Below is a small trained network, with its code and all its weights. Each question gives an input and a target symbol and asks what happens when units are switched off, that is, made to give their printed mean instead of their output.

import numpy as np


def w(rows, s, z=0):
    codes = np.array(rows[::2]) - 128.0
    scale = np.full(codes.shape[1], s)
    scale[-1] = z or s
    return codes * scale


def norm(h):
    return h / np.sqrt((h * h).mean(-1, keepdims=True) + 1e-5)


def f(y):
    return np.maximum(y, 0)


def softmax(a):
    e = np.exp(a - a.max(-1, keepdims=True))
    return e / e.sum(-1, keepdims=True)


def log_softmax(a):
    a = a - a.max(-1, keepdims=True)
    return a - np.log(np.exp(a).sum(-1, keepdims=True))


def net(x, mask):
    ids = ['αβγεζμξπω'.index(c) for c in x.split()]
    T = len(ids)
    res = E[ids] + P[:T]
    u = 0
    for l in range(2):
        r = norm(res)
        for j in range(2):
            rows = slice(2 * j, 2 * j + 2)
            q, k, v = (r @ M[l][rows].T for M in (Q, K, V))
            z = softmax(np.where(np.tri(T) > 0, q @ k.T / 2**0.5, -1e9)) @ v
            o = O[l][rows]
            res = res + np.where(mask[u + j], z, o[:, -1]) @ o[:, :-1]
        u += 2
        y = f(norm(res) @ A[l][:, :-1].T + A[l][:, -1])
        res = res + np.where(mask[u : u + 4], y, B[l][:, -1]) @ B[l][:, :-1]
        u += 4
    return log_softmax(norm(res)[-1] @ U[:, :-1].T + U[:, -1])


Q, K, V, O, A, B = {}, {}, {}, {}, {}, {}
E = w([
[125,120,166,152,121,255,108,118],'α',
[199,76,106,144,81,94,155,233],'β',
[229,129,122,153,147,172,84,127],'γ',
[63,98,170,228,94,78,102,141],'ε',
[160,57,123,141,167,67,140,172],'ζ',
[71,94,90,76,127,144,48,159],'μ',
[50,187,72,174,165,141,247,146],'ξ',
[117,213,82,166,113,82,108,175],'π',
[186,174,223,93,129,113,190,140],'ω',
],0.024)
P = w([
[43,114,117,85,74,130,184,120],'0',
[123,163,92,98,60,69,210,113],'1',
[136,127,117,109,75,98,194,131],'2',
[121,108,137,102,90,105,169,136],'3',
[135,81,193,106,142,114,156,143],'4',
[154,87,157,102,141,154,141,172],'5',
[159,67,185,106,183,158,133,187],'6',
[150,60,202,114,190,163,123,224],'7',
[134,67,215,110,197,173,109,245],'8',
[194,74,157,125,172,134,155,232],'9',
[172,64,166,120,176,128,153,239],'10',
[222,46,159,124,175,132,145,254],'11',
],0.0057)
Q[0] = w([
[225,92,169,158,44,47,152,225],'L0H0',
[106,101,77,79,107,133,134,40],'L0H0',
[75,148,215,193,158,31,146,185],'L0H1',
[88,127,140,108,220,92,83,2],'L0H1',
],0.0065)
K[0] = w([
[77,170,128,193,205,226,124,239],'L0H0',
[113,175,148,133,64,41,49,56],'L0H0',
[84,103,114,36,112,191,40,164],'L0H1',
[156,189,85,135,59,137,123,2],'L0H1',
],0.0078)
V[0] = w([
[63,233,54,146,226,131,181,174],'L0H0',
[119,147,110,117,64,63,168,174],'L0H0',
[138,110,151,171,200,64,166,62],'L0H1',
[242,129,72,248,2,62,77,87],'L0H1',
],0.0067)
O[0] = w([
[49,126,195,171,237,215,140,181,251],'L0H0',
[233,241,130,133,230,136,119,166,239],'L0H0',
[2,96,200,96,140,71,137,189,56],'L0H1',
[50,200,132,169,119,158,125,250,61],'L0H1',
],0.0063,0.0025)
A[0] = w([
[131,217,63,147,87,110,133,91,130],'L0N0',
[113,153,118,199,140,92,149,239,3],'L0N1',
[95,82,125,121,196,255,208,82,79],'L0N2',
[84,213,95,210,132,86,107,132,176],'L0N3',
],0.0067,0.0034)
B[0] = w([
[226,128,120,73,63,180,151,163,179],'L0N0',
[108,166,76,81,106,126,144,166,246],'L0N1',
[31,69,128,185,163,60,191,191,186],'L0N2',
[95,95,2,159,77,162,100,122,254],'L0N3',
],0.0093,0.0039)
Q[1] = w([
[120,55,191,140,142,122,143,77],'L1H0',
[195,100,153,148,67,101,147,252],'L1H0',
[164,155,198,137,114,43,70,254],'L1H1',
[159,130,127,136,160,74,55,98],'L1H1',
],0.0075)
K[1] = w([
[141,158,135,185,89,51,62,155],'L1H0',
[92,2,231,137,145,239,85,158],'L1H0',
[91,25,146,14,182,214,25,167],'L1H1',
[138,154,40,157,157,159,107,145],'L1H1',
],0.0062)
V[1] = w([
[137,69,92,123,137,254,156,158],'L1H0',
[101,158,187,228,82,110,64,110],'L1H0',
[47,173,125,73,143,179,77,44],'L1H1',
[87,60,67,103,163,114,11,179],'L1H1',
],0.0081)
O[1] = w([
[96,135,189,219,148,161,44,62,165],'L1H0',
[142,112,134,122,46,160,155,197,106],'L1H0',
[217,117,137,165,129,122,244,129,3],'L1H1',
[108,122,115,46,110,173,185,84,125],'L1H1',
],0.011,0.0056)
A[1] = w([
[120,111,192,116,161,121,139,86,252],'L1N0',
[139,120,101,37,169,174,176,86,144],'L1N1',
[176,2,183,189,79,115,159,109,124],'L1N2',
[92,130,36,164,100,148,127,60,230],'L1N3',
],0.0086,0.0035)
B[1] = w([
[84,77,159,208,115,57,135,121,254],'L1N0',
[241,6,151,138,190,148,143,78,199],'L1N1',
[175,88,229,81,102,193,41,231,216],'L1N2',
[188,97,190,163,188,128,219,1,242],'L1N3',
],0.0095,0.0051)
U = w([
[135,147,83,74,75,204,196,249,209],'α',
[76,78,155,193,31,133,97,122,105],'β',
[172,215,232,102,147,48,196,106,172],'γ',
[183,53,65,146,198,12,98,221,168],'ε',
[91,144,142,204,254,205,169,195,81],'ζ',
[149,241,72,97,154,164,61,98,158],'μ',
[226,88,123,122,166,188,101,97,103],'ξ',
[42,77,96,212,133,64,223,133,3],'π',
[45,98,96,6,190,90,112,70,146],'ω',
],0.0061,0.0034)

Each question gives the input, a string of symbols that net reads in full, and the target symbol t.
The units are the heads (2 rows each of Q, K, V and O) and the neurons (one row each of A and B). Each row of codes is followed by its name. A weight is (code - 128) times the scale printed after its matrix; where a second scale follows, it is the last column's (O, A, B and U).
mask holds one flag per unit, layer by layer, with each layer's heads first. A switched-off unit (its flag False) gives its mean, the last column of its rows in O or B, instead of its output. The means were averaged over made-up inputs and are rounded, as every weight is.
A unit's drop is (log p(t) with every unit on - log p(t) with that unit switched off) / (log p(t) with every unit on - log p(t) with every unit switched off).
The circuit of an input: a set's keep is (log p(t) with only the set's units on - log p(t) with every unit switched off) / (log p(t) with every unit on - log p(t) with every unit switched off). Starting from all 12 units, units are removed one at a time, each time the one whose removal leaves the highest keep (on an exact tie, the one counted first), for as long as the keep stays at least 0.8.
circuit, biggest first: the units of the circuit, biggest drop first
unit that matters most: the unit with the biggest drop
top k neurons: the k neurons with the biggest drops, biggest first
top k neurons in layer l: the k neurons of layer l with the biggest drops, biggest first
which heads matter: for each layer, one digit per head in row order, 1 if its drop is at least 0.15 and else 0, layers parted by /
drop when u is switched off: that unit's drop, to one decimal
input ε β μ γ ω ε, target ξ: circuit, biggest first => (L0H1 L1N3 L1N2)
input ω γ ε ζ γ, target μ: which heads matter => 11 / 01
input ε ω ω ε ε π, target α: unit that matters most => L1H0
input β ω ε ω ε ζ, target ω: which heads matter => 01 / 01
input ε ζ π ξ ω ξ ξ ω γ, target ζ: which heads matter => 10 / 00
input ζ ω ω μ ω π α ω ω ω ξ π, target μ: circuit, biggest first => (L1N0 L0H1)
input ω ω μ ζ, target ξ: which heads matter => 00 / 01
input μ γ π β, target ξ: circuit, biggest first => (L1H1 L1H0 L1N1)
input ε ω ω π β ε ω ε ω α ω, target β: which heads matter => 10 / 10
input ε ω ε ω γ ζ ω π ζ ε ζ, target ω: which heads matter => 00 / 01
input ξ α ε π ω μ π, target ξ: which heads matter => 01 / 00
input ε ω γ β, target α: which heads matter => 01 / 00
input ε π ω π μ β ω π ζ, target ξ: circuit, biggest first => (L1H1 L1N1)
input β ξ π ε π β ω ω π ω ω μ, target ξ: top 4 neurons => (L1N1 L0N3 L0N2 L0N1)
input β π ω ω ω π α ω α ζ β, target β: circuit, biggest first => (L1H0)
input ω μ π ε ζ π γ ε μ ω, target ξ: which heads matter => 01 / 01
input ε ω ω ω π γ γ α ζ, target β: which heads matter => 10 / 10
input ω ω π π μ ε, target ξ: which heads matter => 01 / 00
input ω ε ζ ω ω γ, target μ: which heads matter => 10 / 01
input ω ω ω γ ω μ μ γ ω, target ξ: circuit, biggest first => (L0H1)
input ε ζ ω π, target α: which heads matter => 01 / 10
input π π π γ ω γ ξ π π ε γ, target ζ: circuit, biggest first => (L0H0 L0H1 L0N2)
input ω α ω ζ π ω ζ ε ω β π, target μ: top 2 neurons in layer 1 => (L1N0 L1N3)
input π μ ω π π ω μ ε ζ π, target ξ: drop when L0H1 is switched off => 0.2
input ε γ ω π ω ξ ω, target ζ: drop when L0H0 is switched off => 0.9
input ω ω ω, target ε: drop when L1N3 is switched off => 0.1
input π ω ω μ, target ξ: drop when L1N1 is switched off => 0.7
input ε ω β β, target α: top neuron in layer 1 => (L1N0)
